What each symbol does to the points:
Z543: d>Z580, b>Z670, l>Z27, m>Z389, e>Z156, q>Z508
Z540: d>Z527, b>Z975, l>Z20, m>Z347, e>Z272, q>Z922
Z79: d>Z213, b>Z527, l>Z302, m>Z588, e>Z540, q>Z347
Z665: d>Z686, b>Z814, l>Z543, m>Z186, e>Z372, q>Z356
Z601: d>Z644, b>Z910, l>Z584, m>Z597, e>Z681, q>Z476
Z20: d>Z311, b>Z615, l>Z684, m>Z245, e>Z929, q>Z47
Z337: d>Z202, b>Z150, l>Z688, m>Z156, e>Z862, q>Z166
Z686: d>Z948, b>Z164, l>Z580, m>Z402, e>Z814, q>Z923
Z641: d>Z232, b>Z402, l>Z438, m>Z515, e>Z186, q>Z581
Z516: d>Z70, b>Z193, l>Z143, m>Z644, e>Z588, q>Z910
Z228: d>Z850, b>Z491, l>Z515, m>Z780, e>Z578, q>Z550
Z361: d>Z59, b>Z172, l>Z337, m>Z372, e>Z559, q>Z251
Z615: d>Z922, b>Z613, l>Z687, m>Z302, e>Z247, q>Z20
Z851: d>Z275, b>Z258, l>Z780, m>Z684, e>Z416, q>Z669
Z153: d>Z665, b>Z372, l>Z570, m>Z580, e>Z202, q>Z670
Z38: d>Z143, b>Z776, l>Z347, m>Z584, e>Z653, q>Z213
Z559: d>Z172, b>Z688, l>Z862, m>Z251, e>Z399, q>Z824
Z618: d>Z272, b>Z462, l>Z258, m>Z615, e>Z780, q>Z247
Z597: d>Z624, b>Z662, l>Z70, m>Z76, e>Z476, q>Z939
Z117: d>Z389, b>Z508, l>Z153, m>Z686, e>Z59, q>Z814
Z910: d>Z589, b>Z516, l>Z894, m>Z662, e>Z169, q>Z601
Z190: d>Z169, b>Z980, l>Z527, m>Z143, e>Z302, q>Z776
Z213: d>Z894, b>Z38, l>Z980, m>Z193, e>Z527, q>Z359
Z389: d>Z167, b>Z645, l>Z665, m>Z948, e>Z508, q>Z164
Z364: d>Z153, b>Z202, l>Z172, m>Z543, e>Z337, q>Z156
Z476: d>Z662, b>Z601, l>Z193, m>Z939, e>Z143, q>Z778
Z499: d>Z165, b>Z900, l>Z232, m>Z850, e>Z610, q>Z491
Z399: d>Z688, b>Z520, l>Z76, m>Z824, e>Z818, q>Z238
Z780: d>Z462, b>Z106, l>Z165, m>Z247, e>Z550, q>Z845
Z215: d>Z225, b>Z456, l>Z624, m>Z688, e>Z616, q>Z520
Z47: d>Z302, b>Z20, l>Z272, m>Z653, e>Z275, q>Z252
Z302: d>Z980, b>Z311, l>Z975, m>Z776, e>Z20, q>Z245
Z458: d>Z641, b>Z186, l>Z164, m>Z392, e>Z580, q>Z167
Z258: d>Z929, b>Z744, l>Z106, m>Z687, e>Z165, q>Z851
Z669: d>Z687, b>Z851, l>Z845, m>Z272, e>Z850, q>Z462
Z416: d>Z258, b>Z165, l>Z550, m>Z669, e>Z499, q>Z850
Z397: d>Z156, b>Z166, l>Z824, m>Z59, e>Z728, q>Z172
Z202: d>Z372, b>Z251, l>Z397, m>Z670, e>Z150, q>Z364
Z232: d>Z228, b>Z578, l>Z392, m>Z841, e>Z402, q>Z418
Z164: d>Z438, b>Z389, l>Z356, m>Z716, e>Z117, q>Z686
Z923: d>Z716, b>Z686, l>Z645, m>Z641, e>Z665, q>Z186
Z311: d>Z347, b>Z922, l>Z252, m>Z190, e>Z615, q>Z302
Z517: d>Z76, b>Z939, l>Z644, m>Z215, e>Z896, q>Z616
Z247: d>Z613, b>Z618, l>Z851, m>Z20, e>Z845, q>Z929
Z70: d>Z517, b>Z896, l>Z601, m>Z919, e>Z193, q>Z589
Z939: d>Z773, b>Z597, l>Z589, m>Z456, e>Z778, q>Z517
Z418: d>Z550, b>Z232, l>Z610, m>Z380, e>Z641, q>Z515
Z681: d>Z910, b>Z169, l>Z213, m>Z476, e>Z190, q>Z143
Z186: d>Z402, b>Z923, l>Z389, m>Z581, e>Z356, q>Z458
Z776: d>Z681, b>Z190, l>Z79, m>Z894, e>Z245, q>Z38
Z653: d>Z776, b>Z245, l>Z922, m>Z213, e>Z252, q>Z527
Z167: d>Z581, b>Z458, l>Z686, m>Z610, e>Z645, q>Z438
Z520: d>Z728, b>Z215, l>Z773, m>Z559, e>Z919, q>Z399
Z59: d>Z508, b>Z570, l>Z202, m>Z814, e>Z172, q>Z27
Z662: d>Z818, b>Z644, l>Z896, m>Z773, e>Z601, q>Z597
Z169: d>Z516, b>Z588, l>Z38, m>Z601, e>Z980, q>Z681
Z550: d>Z106, b>Z228, l>Z900, m>Z845, e>Z232, q>Z841
Z372: d>Z814, b>Z27, l>Z156, m>Z356, e>Z251, q>Z153
Z778: d>Z597, b>Z476, l>Z516, m>Z517, e>Z894, q>Z896
Z272: d>Z975, b>Z684, l>Z929, m>Z922, e>Z462, q>Z613
Z456: d>Z862, b>Z76, l>Z818, m>Z728, e>Z517, q>Z215
Z225: d>Z337, b>Z862, l>Z399, m>Z397, e>Z456, q>Z728
Z894: d>Z476, b>Z143, l>Z588, m>Z896, e>Z38, q>Z584
Z580: d>Z186, b>Z356, l>Z117, m>Z167, e>Z670, q>Z645
Z624: d>Z399, b>Z818, l>Z517, m>Z989, e>Z662, q>Z773
Z251: d>Z27, b>Z361, l>Z166, m>Z153, e>Z824, q>Z202
Z165: d>Z744, b>Z380, l>Z228, m>Z851, e>Z900, q>Z416
Z645: d>Z458, b>Z580, l>Z814, m>Z438, e>Z543, q>Z389
Z850: d>Z851, b>Z416, l>Z841, m>Z462, e>Z491, q>Z106
Z728: d>Z166, b>Z225, l>Z238, m>Z172, e>Z215, q>Z688
Z166: d>Z364, b>Z337, l>Z559, m>Z570, e>Z225, q>Z397
Z462: d>Z684, b>Z669, l>Z744, m>Z613, e>Z106, q>Z618
Z845: d>Z618, b>Z780, l>Z416, m>Z929, e>Z841, q>Z744
Z392: d>Z515, b>Z581, l>Z716, m>Z499, e>Z167, q>Z610
Z491: d>Z416, b>Z499, l>Z418, m>Z106, e>Z236, q>Z228
Z896: d>Z939, b>Z778, l>Z910, m>Z616, e>Z584, q>Z70
Z975: d>Z653, b>Z252, l>Z615, m>Z79, e>Z684, q>Z540
Z236: d>Z499, b>Z610, l>Z641, m>Z228, e>Z948, q>Z578
Z193: d>Z896, b>Z584, l>Z681, m>Z589, e>Z359, q>Z516
Z948: d>Z610, b>Z438, l>Z186, m>Z578, e>Z164, q>Z716
Z275: d>Z20, b>Z929, l>Z462, m>Z252, e>Z258, q>Z687
Z716: d>Z236, b>Z948, l>Z458, m>Z232, e>Z686, q>Z402
Z900: d>Z380, b>Z515, l>Z578, m>Z416, e>Z392, q>Z499
Z76: d>Z989, b>Z773, l>Z919, m>Z225, e>Z939, q>Z456
Z347: d>Z359, b>Z79, l>Z245, m>Z169, e>Z922, q>Z980
Z922: d>Z79, b>Z540, l>Z47, m>Z980, e>Z613, q>Z311
Z644: d>Z919, b>Z589, l>Z778, m>Z624, e>Z910, q>Z662
Z143: d>Z601, b>Z681, l>Z359, m>Z778, e>Z776, q>Z894
Z989: d>Z824, b>Z238, l>Z215, m>Z337, e>Z773, q>Z862
Z578: d>Z491, b>Z236, l>Z581, m>Z550, e>Z716, q>Z232
Z156: d>Z670, b>Z364, l>Z361, m>Z508, e>Z166, q>Z570
Z508: d>Z645, b>Z543, l>Z372, m>Z164, e>Z570, q>Z117
Z841: d>Z780, b>Z550, l>Z499, m>Z744, e>Z418, q>Z380
Z862: d>Z150, b>Z989, l>Z520, m>Z166, e>Z76, q>Z225
Z773: d>Z238, b>Z624, l>Z616, m>Z862, e>Z597, q>Z76
Z818: d>Z520, b>Z919, l>Z939, m>Z238, e>Z644, q>Z624
Z380: d>Z845, b>Z841, l>Z491, m>Z258, e>Z515, q>Z165
Z27: d>Z117, b>Z59, l>Z364, m>Z665, e>Z361, q>Z372
Z616: d>Z456, b>Z517, l>Z662, m>Z520, e>Z70, q>Z919
Z744: d>Z247, b>Z845, l>Z850, m>Z275, e>Z380, q>Z258
Z814: d>Z164, b>Z117, l>Z670, m>Z923, e>Z27, q>Z665
Z245: d>Z190, b>Z302, l>Z540, m>Z38, e>Z47, q>Z653
Z438: d>Z392, b>Z167, l>Z923, m>Z236, e>Z389, q>Z948
Z980: d>Z588, b>Z347, l>Z653, m>Z681, e>Z311, q>Z190
Z588: d>Z193, b>Z359, l>Z776, m>Z910, e>Z347, q>Z169
Z515: d>Z841, b>Z418, l>Z236, m>Z165, e>Z581, q>Z900
Z613: d>Z540, b>Z272, l>Z275, m>Z311, e>Z618, q>Z615
Z610: d>Z900, b>Z392, l>Z402, m>Z491, e>Z438, q>Z236
Z527: d>Z38, b>Z653, l>Z311, m>Z359, e>Z975, q>Z79
Z584: d>Z778, b>Z894, l>Z169, m>Z70, e>Z213, q>Z193
Z359: d>Z584, b>Z213, l>Z190, m>Z516, e>Z79, q>Z588
Z684: d>Z252, b>Z687, l>Z247, m>Z540, e>Z669, q>Z272
Z929: d>Z615, b>Z247, l>Z669, m>Z47, e>Z744, q>Z275
Z252: d>Z245, b>Z47, l>Z613, m>Z527, e>Z687, q>Z975
Z150: d>Z251, b>Z824, l>Z728, m>Z364, e>Z989, q>Z337
Z670: d>Z356, b>Z153, l>Z59, m>Z645, e>Z364, q>Z543
Z238: d>Z559, b>Z399, l>Z456, m>Z150, e>Z624, q>Z989
Z172: d>Z570, b>Z397, l>Z150, m>Z27, e>Z688, q>Z361
Z402: d>Z578, b>Z716, l>Z167, m>Z418, e>Z923, q>Z641
Z570: d>Z543, b>Z156, l>Z251, m>Z117, e>Z397, q>Z59
Z356: d>Z923, b>Z665, l>Z508, m>Z458, e>Z153, q>Z580
Z106: d>Z669, b>Z850, l>Z380, m>Z618, e>Z228, q>Z780
Z919: d>Z215, b>Z616, l>Z597, m>Z399, e>Z589, q>Z818
Z581: d>Z418, b>Z641, l>Z948, m>Z900, e>Z458, q>Z392
Z589: d>Z616, b>Z70, l>Z476, m>Z818, e>Z516, q>Z644
Z688: d>Z397, b>Z728, l>Z989, m>Z361, e>Z520, q>Z559
Z687: d>Z47, b>Z275, l>Z618, m>Z975, e>Z851, q>Z684
Z824: d>Z361, b>Z559, l>Z225, m>Z202, e>Z238, q>Z150

The rows follow the links: the fewer symbols apart two points are, the more alike their rows tend to be.

Name the point of each row.
435 -115 -304 -94 135 605 529 591 358 -677 75 358 202 9 -1 320 79 -683 324 -438 558 -316 -818 32 108 -614 586 -54 -117 -503 97 22 129 540 150 -170 -219 -450 -213 235 307 -127 671 -181 -290 -440 -19 154 -109 -399 584 176 -648 821 -123 758
point: Z462
241 -64 -175 36 605 613 381 533 328 -580 247 753 37 40 -118 553 41 -657 269 -259 648 -717 -394 -537 186 -299 208 212 -392 225 260 5 97 297 259 133 -337 -327 -240 267 418 -217 535 -254 -631 -3 -303 419 -332 -677 599 149 -670 593 -223 482
point: Z684
441 -101 -302 -163 70 600 526 577 349 -654 48 290 226 5 17 259 139 -684 383 -437 505 -221 -854 149 79 -674 612 -92 -106 -594 109 15 80 516 152 -248 -214 -484 -175 205 273 -102 682 -221 -238 -474 65 92 -102 -363 539 156 -590 826 -85 796
point: Z669
1 -317 840 -650 90 -249 258 256 -492 -217 -413 -379 -389 20 -216 87 -222 -235 -227 -357 481 -764 -854 -101 -302 -480 625 251 455 -259 -577 -206 -524 341 21 103 196 -249 822 -262 -143 26 343 141 -281 687 54 -88 -715 -244 773 572 117 5 56 -266
point: Z38
200 446 191 416 -653 -141 203 -262 87 603 -48 -257 356 77 216 -532 -904 649 -773 88 -266 475 -113 -53 -125 299 25 -555 642 -651 -451 -22 -19 637 -259 294 226 301 52 382 39 733 -558 423 470 133 496 -2 1 475 -501 333 19 -406 54 -609
point: Z225
93 -341 -70 -18 741 499 200 489 201 -510 189 676 -122 59 -184 626 162 -643 300 -191 502 -839 -160 -672 63 -253 -12 320 -449 568 282 -10 35 29 291 293 -342 -274 -150 153 353 -341 497 -329 -708 247 -522 490 -453 -664 649 177 -514 420 -171 249
point: Z615
-128 -172 -774 23 329 290 -382 -77 130 -323 220 370 -3 -13 22 289 908 -404 774 -8 -120 290 490 383 196 84 -253 211 -711 320 710 174 362 -770 63 -463 -296 -193 -532 -184 -46 -503 256 -313 -43 -791 -255 -38 521 -168 -198 -638 1 260 28 892
point: Z418
177 -873 -531 -427 -67 335 -17 333 166 -514 -167 -222 -39 -2 93 33 958 -646 789 -391 -102 314 -315 640 -331 -692 296 -63 -241 -392 315 147 77 -357 -1 -334 -133 -539 -208 -147 -113 -372 647 -344 129 -830 -83 -256 151 36 328 -201 30 564 240 802
point: Z165
204 571 169 440 -627 -114 239 -270 130 578 24 -162 375 49 191 -481 -969 657 -783 133 -249 506 -36 -119 6 330 -11 -564 617 -563 -417 -57 17 659 -218 280 189 348 -11 416 83 700 -603 377 447 114 485 16 66 505 -539 338 -70 -346 25 -595
point: Z728
-104 837 -694 320 252 206 -176 -114 246 -316 357 497 216 -225 9 243 369 -93 527 136 107 311 350 348 760 380 -93 117 -621 69 597 114 512 -278 122 -703 -243 110 -559 -99 98 -296 74 -100 33 -777 -18 -34 837 -184 -419 -718 -266 335 -296 955
point: Z581
-80 -582 -725 -172 224 341 -339 57 106 -372 16 139 -138 13 83 202 1108 -468 851 -94 -211 332 311 465 -110 -181 -144 133 -607 179 623 180 248 -815 40 -408 -212 -303 -450 -228 -134 -507 396 -374 40 -812 -312 -138 374 -59 -20 -510 107 308 171 845
point: Z499
-109 12 -768 82 365 290 -349 -81 158 -341 219 427 7 -56 13 297 857 -346 746 25 -82 289 522 347 312 165 -213 191 -753 318 722 166 403 -743 86 -503 -278 -113 -536 -150 -26 -463 214 -327 -41 -785 -273 -16 618 -194 -262 -676 -76 217 -45 897
point: Z232
-49 -719 -701 -244 149 306 -343 85 86 -382 -18 69 -149 30 49 136 1114 -495 861 -187 -261 341 244 507 -169 -309 -72 147 -577 132 597 153 209 -775 38 -387 -193 -415 -397 -218 -145 -530 438 -391 61 -804 -244 -146 333 -58 43 -454 99 311 216 778
point: Z491
360 0 -294 -13 293 648 512 593 360 -656 187 503 186 32 -56 385 30 -696 275 -395 603 -461 -699 -177 184 -477 464 30 -230 -319 155 -40 148 520 202 -120 -281 -393 -226 282 400 -106 628 -194 -444 -259 -85 273 -171 -530 555 168 -715 750 -198 716
point: Z247
342 -618 -435 -355 -136 471 302 492 234 -596 -157 -139 86 16 84 44 639 -678 597 -463 154 153 -689 544 -218 -834 556 -137 -90 -691 139 49 27 131 55 -334 -131 -558 -136 0 10 -210 730 -262 38 -743 76 -156 41 -73 476 4 -223 738 117 835
point: Z780
-87 -985 357 -462 592 52 -1 396 -158 -293 -174 18 -450 78 -227 393 450 -572 299 -176 241 -847 -81 -434 -413 -516 -46 459 -234 703 44 -39 -327 -341 267 467 -100 -318 284 -168 7 -424 466 -328 -597 548 -523 170 -741 -385 838 259 35 150 84 -242
point: Z311
-116 51 -144 83 -645 -536 -166 -74 271 35 -75 -925 345 -443 109 -604 481 445 350 429 -634 789 351 845 212 -157 -197 -199 73 -164 50 54 104 -56 148 -384 341 526 -135 -280 -219 -241 -93 52 610 -424 406 -672 779 715 -392 -582 422 309 -54 -214
point: Z665
-149 -2 -116 67 -607 -568 -230 -100 257 59 -80 -901 299 -422 72 -576 493 452 325 446 -699 813 451 755 172 -127 -306 -192 49 -41 81 78 105 -151 139 -282 355 553 -169 -266 -198 -244 -150 22 583 -389 357 -607 710 689 -409 -518 463 238 -35 -319
point: Z814
-234 22 -186 517 -254 -383 -394 -267 332 398 221 -288 305 -226 60 -350 159 602 86 657 -776 619 1075 33 168 377 -887 -145 -184 660 256 126 238 -348 162 255 178 686 -478 45 9 -128 -521 -30 326 -30 0 -116 464 532 -646 -482 299 -187 -56 -659
point: Z59
-46 -724 733 -689 141 -212 161 324 -425 -241 -381 -474 -466 46 -210 72 111 -344 -9 -304 296 -715 -662 -92 -476 -650 444 298 282 -4 -444 -153 -541 65 85 258 159 -305 734 -302 -173 -164 408 1 -322 662 -130 -90 -746 -228 854 507 229 71 111 -339
point: Z980
-16 1113 -582 314 -82 30 -28 -94 289 -312 287 205 375 -330 26 54 136 70 339 195 134 413 61 524 911 304 94 -14 -379 -270 348 63 465 155 134 -896 -120 290 -398 -127 108 -169 56 44 190 -749 283 -197 992 -45 -437 -683 -267 477 -384 802
point: Z948
-3 -2 820 -556 97 -197 317 186 -511 -135 -331 -251 -352 31 -193 106 -461 -165 -366 -344 611 -783 -913 -166 -236 -335 692 238 485 -346 -607 -208 -470 491 -56 43 173 -237 828 -192 -95 152 220 229 -299 723 80 -30 -632 -275 683 625 39 -30 -11 -220
point: Z359
-74 -1009 420 -510 514 9 -24 402 -233 -364 -197 -58 -495 82 -222 339 464 -529 274 -141 184 -793 -160 -399 -479 -530 14 419 -155 643 -24 -59 -379 -282 230 467 13 -285 371 -189 -10 -438 468 -266 -540 594 -494 134 -753 -383 865 325 77 94 120 -280
point: Z302
329 8 -230 48 465 645 478 555 346 -625 218 660 109 6 -101 501 7 -681 278 -339 651 -595 -555 -368 204 -391 312 144 -289 -48 182 3 138 412 276 27 -299 -331 -233 278 457 -155 601 -218 -560 -137 -211 389 -235 -593 566 185 -747 691 -234 599
point: Z275
64 780 -59 806 -317 -75 86 -275 369 533 349 191 498 -55 158 -291 -831 676 -569 420 -278 385 519 -346 357 664 -473 -400 196 52 -50 46 278 439 -31 287 67 588 -371 466 284 435 -684 234 248 96 235 175 293 310 -742 -29 -182 -280 -223 -551
point: Z166
-206 -166 -137 199 -504 -521 -368 -160 287 182 -32 -766 239 -371 76 -514 485 529 280 549 -824 767 791 545 83 22 -545 -128 -53 338 157 108 156 -323 147 -54 305 574 -252 -200 -191 -249 -270 -51 539 -266 221 -514 616 673 -494 -537 481 87 -21 -544
point: Z543
-85 159 -160 12 -662 -508 -153 -72 255 -8 -88 -921 355 -459 68 -567 402 420 331 382 -553 793 242 876 233 -140 -127 -235 74 -249 45 20 136 12 130 -437 317 468 -144 -300 -206 -221 -90 78 595 -466 452 -669 793 660 -357 -588 366 371 -115 -116
point: Z356
-82 -969 581 -655 312 -172 72 381 -324 -260 -345 -313 -491 87 -241 194 357 -433 158 -238 223 -754 -392 -206 -519 -641 214 384 98 342 -225 -79 -490 -167 185 367 77 -304 558 -271 -111 -340 437 -183 -441 638 -318 -14 -780 -234 875 426 201 81 146 -346
point: Z527
-76 -841 229 -324 666 201 13 443 -80 -396 -15 257 -369 73 -214 472 412 -589 312 -134 281 -843 -23 -574 -286 -410 -100 460 -355 774 120 -22 -215 -294 280 464 -159 -291 134 -43 123 -452 467 -395 -647 512 -570 291 -663 -506 775 233 -142 181 22 -108
point: Z540
204 181 275 215 -688 -175 127 -261 -42 618 -132 -412 237 147 188 -591 -837 586 -766 18 -329 509 -174 -5 -280 188 57 -518 757 -648 -493 -31 -136 491 -321 307 272 179 155 302 -68 716 -547 350 509 185 465 -46 -108 516 -440 404 144 -459 159 -665
point: Z989
137 -257 -80 24 714 484 245 474 239 -519 207 737 -58 50 -176 614 101 -699 287 -213 558 -794 -231 -596 119 -273 21 313 -428 473 254 12 53 110 291 250 -330 -290 -182 204 395 -303 481 -309 -707 161 -469 455 -443 -650 634 164 -572 479 -183 321
point: Z613

Each walk starts at a row. The symbols on each line, taken left to right, move it on to the next point.
Answer with the point's row; about right is enough.
259 -29 -202 52 544 616 431 568 309 -579 249 710 81 17 -110 525 1 -703 227 -303 615 -659 -478 -446 178 -325 230 177 -341 92 207 -5 111 359 283 60 -313 -329 -236 282 440 -207 558 -251 -589 -44 -278 419 -285 -639 581 146 -708 631 -219 567
m l e e 388 -498 -402 -365 -108 469 347 533 263 -604 -116 -65 135 -29 53 73 512 -722 576 -491 223 67 -753 482 -171 -848 565 -138 -49 -712 139 63 28 201 77 -353 -124 -561 -148 72 70 -199 707 -258 -15 -727 110 -133 1 -149 521 41 -301 776 94 811
l d 417 -274 -352 -253 1 565 465 559 311 -646 -39 110 183 4 53 148 312 -690 429 -506 371 -76 -851 324 -61 -751 651 -137 -75 -698 104 52 42 412 107 -280 -137 -503 -183 127 187 -83 704 -213 -120 -604 91 -15 -4 -256 547 104 -460 831 -24 828
238 -839 -502 -431 -128 403 86 405 170 -498 -162 -222 -12 36 80 27 880 -663 716 -411 -69 329 -375 667 -303 -761 382 -58 -207 -473 250 120 19 -258 40 -354 -83 -547 -180 -111 -105 -341 678 -338 86 -783 -19 -235 108 -4 366 -102 -12 592 225 808
m q e b 295 -758 -490 -427 -117 448 174 424 178 -564 -130 -210 7 7 111 6 832 -669 665 -454 -24 225 -518 639 -303 -795 465 -112 -117 -561 234 117 13 -119 3 -366 -127 -521 -160 -68 -61 -272 696 -317 84 -791 32 -238 108 -45 393 -70 -107 661 198 807
e q d d 450 -207 -334 -196 25 583 493 571 322 -681 29 154 184 -21 5 196 222 -691 383 -502 436 -148 -870 255 11 -692 618 -107 -55 -636 111 4 73 441 138 -285 -194 -496 -176 168 232 -105 721 -211 -172 -525 61 15 -41 -329 561 122 -544 826 -73 822
-240 -152 -140 122 -536 -541 -300 -143 295 179 -21 -834 233 -370 65 -572 486 496 318 527 -781 774 658 627 90 -45 -465 -173 -5 204 122 103 139 -288 173 -108 316 574 -239 -207 -199 -275 -228 -7 562 -293 258 -555 655 704 -457 -561 480 114 -28 -450
l q q m -26 432 -185 75 -664 -432 -60 -45 277 -106 -50 -838 417 -476 56 -549 315 405 310 292 -370 750 48 902 427 -147 59 -215 95 -421 21 73 193 173 137 -579 307 463 -134 -236 -176 -144 -32 121 609 -577 535 -644 906 579 -383 -578 247 429 -189 49
q m b m -119 359 -767 204 284 279 -328 -127 191 -314 296 521 97 -123 39 322 668 -244 639 103 16 298 487 295 477 292 -203 169 -723 268 688 155 457 -547 73 -608 -287 -4 -607 -112 57 -414 171 -216 -15 -779 -236 -11 709 -187 -355 -709 -176 258 -121 931
-50 1010 -643 343 91 127 -105 -135 324 -320 327 380 354 -274 7 148 211 34 418 149 141 341 195 468 868 356 -3 74 -489 -112 506 48 496 -61 112 -802 -175 202 -518 -101 117 -211 83 -31 92 -764 127 -99 949 -130 -466 -708 -280 410 -335 934
d b m -9 -785 -713 -280 128 300 -245 136 81 -387 -35 8 -122 26 62 136 1132 -533 893 -204 -266 361 165 567 -211 -406 -21 57 -477 37 570 150 195 -730 19 -362 -197 -402 -358 -206 -145 -474 483 -373 42 -832 -255 -216 276 -9 120 -403 120 355 217 798
e b e m -145 164 -793 124 340 283 -351 -100 164 -316 247 485 42 -58 42 307 757 -279 684 88 -33 284 487 305 424 217 -245 191 -775 300 699 148 420 -659 57 -561 -315 -85 -564 -181 19 -433 179 -247 -20 -798 -264 8 640 -186 -298 -676 -110 249 -73 913
170 784 57 673 -472 -56 192 -260 277 540 208 39 464 21 168 -353 -992 678 -702 265 -221 434 164 -280 243 509 -230 -483 420 -321 -237 5 172 621 -155 284 112 490 -192 484 201 608 -636 317 329 90 402 136 170 368 -656 142 -161 -285 -169 -564
m b d -263 -22 -149 448 -299 -407 -396 -267 319 378 140 -402 239 -241 72 -394 224 576 142 653 -777 603 1047 127 167 303 -845 -156 -150 640 256 96 214 -376 135 210 187 665 -425 -1 -18 -177 -468 -39 375 -45 -14 -236 532 582 -605 -486 381 -141 -52 -701
d l -256 -164 -170 306 -403 -495 -376 -238 304 326 59 -617 236 -293 97 -436 358 548 238 628 -854 699 936 344 91 139 -730 -132 -128 503 230 144 191 -419 155 101 244 600 -324 -110 -94 -291 -364 -71 447 -149 99 -356 557 612 -551 -541 443 -49 2 -626
-114 -1027 474 -581 456 -58 47 404 -246 -307 -260 -158 -460 55 -227 306 437 -499 243 -189 201 -771 -218 -327 -536 -585 67 418 -74 566 -95 -60 -401 -291 211 400 -21 -306 445 -239 -47 -423 482 -210 -545 636 -433 58 -743 -319 882 338 148 89 151 -290
e m e -28 -671 111 -185 747 295 109 432 40 -434 96 472 -268 67 -201 535 314 -642 330 -136 377 -887 -46 -635 -169 -328 -90 418 -420 754 222 -20 -103 -193 265 430 -207 -289 -3 54 222 -457 469 -386 -751 393 -601 365 -590 -606 708 179 -281 246 -36 24
e m -50 -778 176 -262 708 256 30 406 31 -417 39 361 -338 67 -216 520 388 -598 339 -137 296 -889 -16 -588 -233 -374 -127 440 -373 793 199 -33 -157 -280 263 448 -200 -335 51 -7 184 -465 477 -369 -679 448 -601 329 -644 -528 752 200 -207 255 3 -76
26 1095 -475 291 -254 -63 45 -94 311 -299 207 -14 434 -427 49 -100 78 189 334 177 69 489 -34 682 873 175 204 -84 -206 -451 259 -5 408 281 158 -896 7 307 -341 -152 78 -141 46 111 289 -728 425 -332 993 82 -423 -677 -207 510 -353 698
d l q -42 1052 -606 318 28 110 -37 -137 302 -296 315 319 364 -316 43 98 177 92 382 178 166 349 104 492 854 319 66 -1 -429 -205 447 62 469 42 110 -857 -144 262 -487 -103 125 -200 83 4 146 -788 210 -125 987 -100 -466 -707 -282 429 -355 872
m l -98 660 -747 263 258 246 -247 -147 225 -312 349 511 183 -173 52 289 483 -121 522 150 72 305 392 341 661 354 -145 141 -683 151 669 84 491 -380 102 -680 -240 97 -577 -139 110 -356 93 -133 12 -749 -89 -40 825 -210 -395 -761 -229 315 -242 956
